Below are the code and all the weights of a small trained network. Each question names an input and a class and asks about switching units off, where a switched-off unit gives its printed mean instead of its output.

import numpy as np


def w(rows, s, z=0):
    codes = np.array(rows[::2]) - 128.0
    scale = np.full(codes.shape[1], s)
    scale[-1] = z or s
    return codes * scale


def norm(h):
    return h / np.sqrt((h * h).mean(-1, keepdims=True) + 1e-5)


def f(y):
    return np.maximum(y, 0)


def log_softmax(a):
    a = a - a.max(-1, keepdims=True)
    return a - np.log(np.exp(a).sum(-1, keepdims=True))


def net(x, mask):
    res = np.array(x, float).reshape(1, 3) / 4 @ E
    u = 0
    for l in range(3):
        y = f(norm(res) @ A[l][:, :-1].T + A[l][:, -1])
        res = res + np.where(mask[u : u + 8], y, B[l][:, -1]) @ B[l][:, :-1]
        u += 8
    return log_softmax(norm(res)[-1] @ U[:, :-1].T + U[:, -1])


A, B = {}, {}
E = w([
[253,229,99,153,46,194,46,60],'x0',
[79,128,22,4,125,217,154,159],'x1',
[225,65,216,34,190,133,30,170],'x2',
],0.0015)
A[0] = w([
[166,139,205,161,138,103,148,62,135],'L0N0',
[90,201,70,152,98,59,122,172,201],'L0N1',
[183,229,136,109,150,127,109,187,112],'L0N2',
[104,23,123,98,136,246,171,1,47],'L0N3',
[94,93,155,124,172,112,153,171,250],'L0N4',
[110,123,132,126,117,137,211,14,149],'L0N5',
[108,200,185,103,65,108,116,215,62],'L0N6',
[107,202,231,158,101,209,120,112,127],'L0N7',
],0.0023,0.0016)
B[0] = w([
[101,169,87,113,121,161,86,251,192],'L0N0',
[119,90,213,93,140,244,64,104,214],'L0N1',
[170,55,71,126,134,167,133,130,159],'L0N2',
[136,157,115,125,111,145,99,192,154],'L0N3',
[247,79,36,145,92,198,90,86,254],'L0N4',
[153,115,154,128,150,193,111,147,190],'L0N5',
[152,111,121,156,183,150,125,95,128],'L0N6',
[164,71,56,132,112,148,99,161,168],'L0N7',
],0.003,0.0023)
A[1] = w([
[60,51,143,158,196,100,167,206,24],'L1N0',
[63,23,150,122,153,50,213,126,2],'L1N1',
[168,126,53,138,132,54,141,185,121],'L1N2',
[128,136,131,126,135,126,130,129,112],'L1N3',
[160,79,123,137,127,198,91,155,183],'L1N4',
[121,135,215,255,139,26,130,136,12],'L1N5',
[25,178,106,230,90,109,199,94,63],'L1N6',
[130,122,233,61,147,72,87,132,60],'L1N7',
],0.0045,0.00092)
B[1] = w([
[163,159,91,127,96,133,70,53,202],'L1N0',
[156,119,60,153,99,130,95,43,187],'L1N1',
[100,143,149,119,124,129,123,97,146],'L1N2',
[131,129,128,126,127,126,124,132,128],'L1N3',
[72,119,146,180,131,82,150,120,253],'L1N4',
[99,157,82,88,99,88,137,253,192],'L1N5',
[154,77,221,90,194,184,126,125,190],'L1N6',
[114,113,166,141,148,211,177,127,158],'L1N7',
],0.0061,0.0045)
A[2] = w([
[165,74,225,80,202,159,171,126,10],'L2N0',
[149,151,108,130,110,66,165,203,56],'L2N1',
[104,148,56,80,107,134,153,172,81],'L2N2',
[124,112,137,123,158,153,161,69,130],'L2N3',
[91,142,174,95,160,140,172,204,119],'L2N4',
[73,184,175,145,146,32,199,56,89],'L2N5',
[231,210,104,171,85,112,125,34,2],'L2N6',
[64,178,68,2,131,100,179,170,27],'L2N7',
],0.006,0.00087)
B[2] = w([
[120,153,159,120,116,253,140,117,238],'L2N0',
[136,167,151,72,133,103,100,189,179],'L2N1',
[153,131,197,144,152,84,120,172,214],'L2N2',
[170,145,155,135,119,108,95,162,221],'L2N3',
[148,121,91,137,119,88,106,77,217],'L2N4',
[59,165,187,86,135,88,173,74,157],'L2N5',
[129,43,58,106,148,91,81,49,254],'L2N6',
[141,182,148,132,95,50,81,234,210],'L2N7',
],0.0072,0.0031)
U = w([
[148,73,64,131,127,102,78,61,163],'0',
[140,134,171,125,127,238,133,131,161],'1',
[141,166,142,118,113,66,96,227,161],'2',
[59,146,158,133,133,85,193,92,130],'3',
[135,138,72,138,142,123,249,161,3],'4',
[131,148,59,135,139,127,239,154,20],'5',
[133,141,65,132,140,125,246,151,36],'6',
],0.011,0.0047)

Each question gives the input, the list of numbers given to net, and the class t.
The units are the neurons (one row each of A and B). Each row of codes is followed by its name. A weight is (code - 128) times the scale printed after its matrix; where a second scale follows, it is the last column's (A, B and U).
mask holds one flag per neuron, layer by layer. A switched-off neuron (its flag False) gives its mean, the last column of its row in B, instead of its output. The means were averaged over made-up inputs and are rounded, as every weight is.
A unit's drop is (log p(t) with every unit on - log p(t) with that unit switched off) / (log p(t) with every unit on - log p(t) with every unit switched off).
The circuit of an input: a set's keep is (log p(t) with only the set's units on - log p(t) with every unit switched off) / (log p(t) with every unit on - log p(t) with every unit switched off). Starting from the 12 units with the biggest drops (on a tie, the unit counted first), units are removed one at a time, each time the one whose removal leaves the highest keep (on an exact tie, the one counted first), for as long as the keep stays at least 0.8.
units of the circuit, in order: the units of the circuit, biggest drop first
top k neurons: the k neurons with the biggest drops, biggest first
top k neurons in layer l: the k neurons of layer l with the biggest drops, biggest first
drop when u is switched off: that unit's drop, to one decimal
input [0,-4,-1], class 2: units of the circuit, in order : L1N5
input [-8,-8,-1], class 0: top 2 neurons : L1N1, L1N0
input [-2,-2,-1], class 3: units of the circuit, in order : L1N4, L2N5
input [3,5,2], class 2: top 2 neurons : L1N6, L1N0
input [-3,0,2], class 3: top 4 neurons : L0N4, L1N4, L1N6, L2N5
input [-1,1,4], class 1: top 2 neurons : L1N5, L2N0
input [-5,7,-6], class 2: top 4 neurons in layer 2 : L2N0, L2N6, L2N3, L2N7
input [-8,8,-5], class 0: top 3 neurons : L1N1, L1N5, L1N0
input [-1,-8,-8], class 1: top 2 neurons in layer 1 : L1N6, L1N4
input [-3,5,-5], class 1: top 3 neurons : L1N5, L1N6, L0N0
input [2,-3,1], class 3: top 2 neurons : L1N5, L1N0
input [5,-3,7], class 1: top 3 neurons in layer 1 : L1N0, L1N1, L1N7
input [-5,-2,6], class 1: top 3 neurons : L1N7, L0N4, L2N0
input [-4,-6,-8], class 1: units of the circuit, in order : L1N6
input [2,-6,-5], class 2: top 2 neurons in layer 1 : L1N5, L1N7
input [-8,-8,2], class 0: top 2 neurons in layer 1 : L1N1, L1N0
input [4,-6,-3], class 2: top 2 neurons : L0N4, L1N5
input [-3,6,-1], class 2: drop when L1N2 is switched off : 0.0
input [-3,0,1], class 3: drop when L1N6 is switched off : 0.1
input [3,4,1], class 2: top neuron : L1N0
input [0,-3,-4], class 1: drop when L2N0 is switched off : 0.1
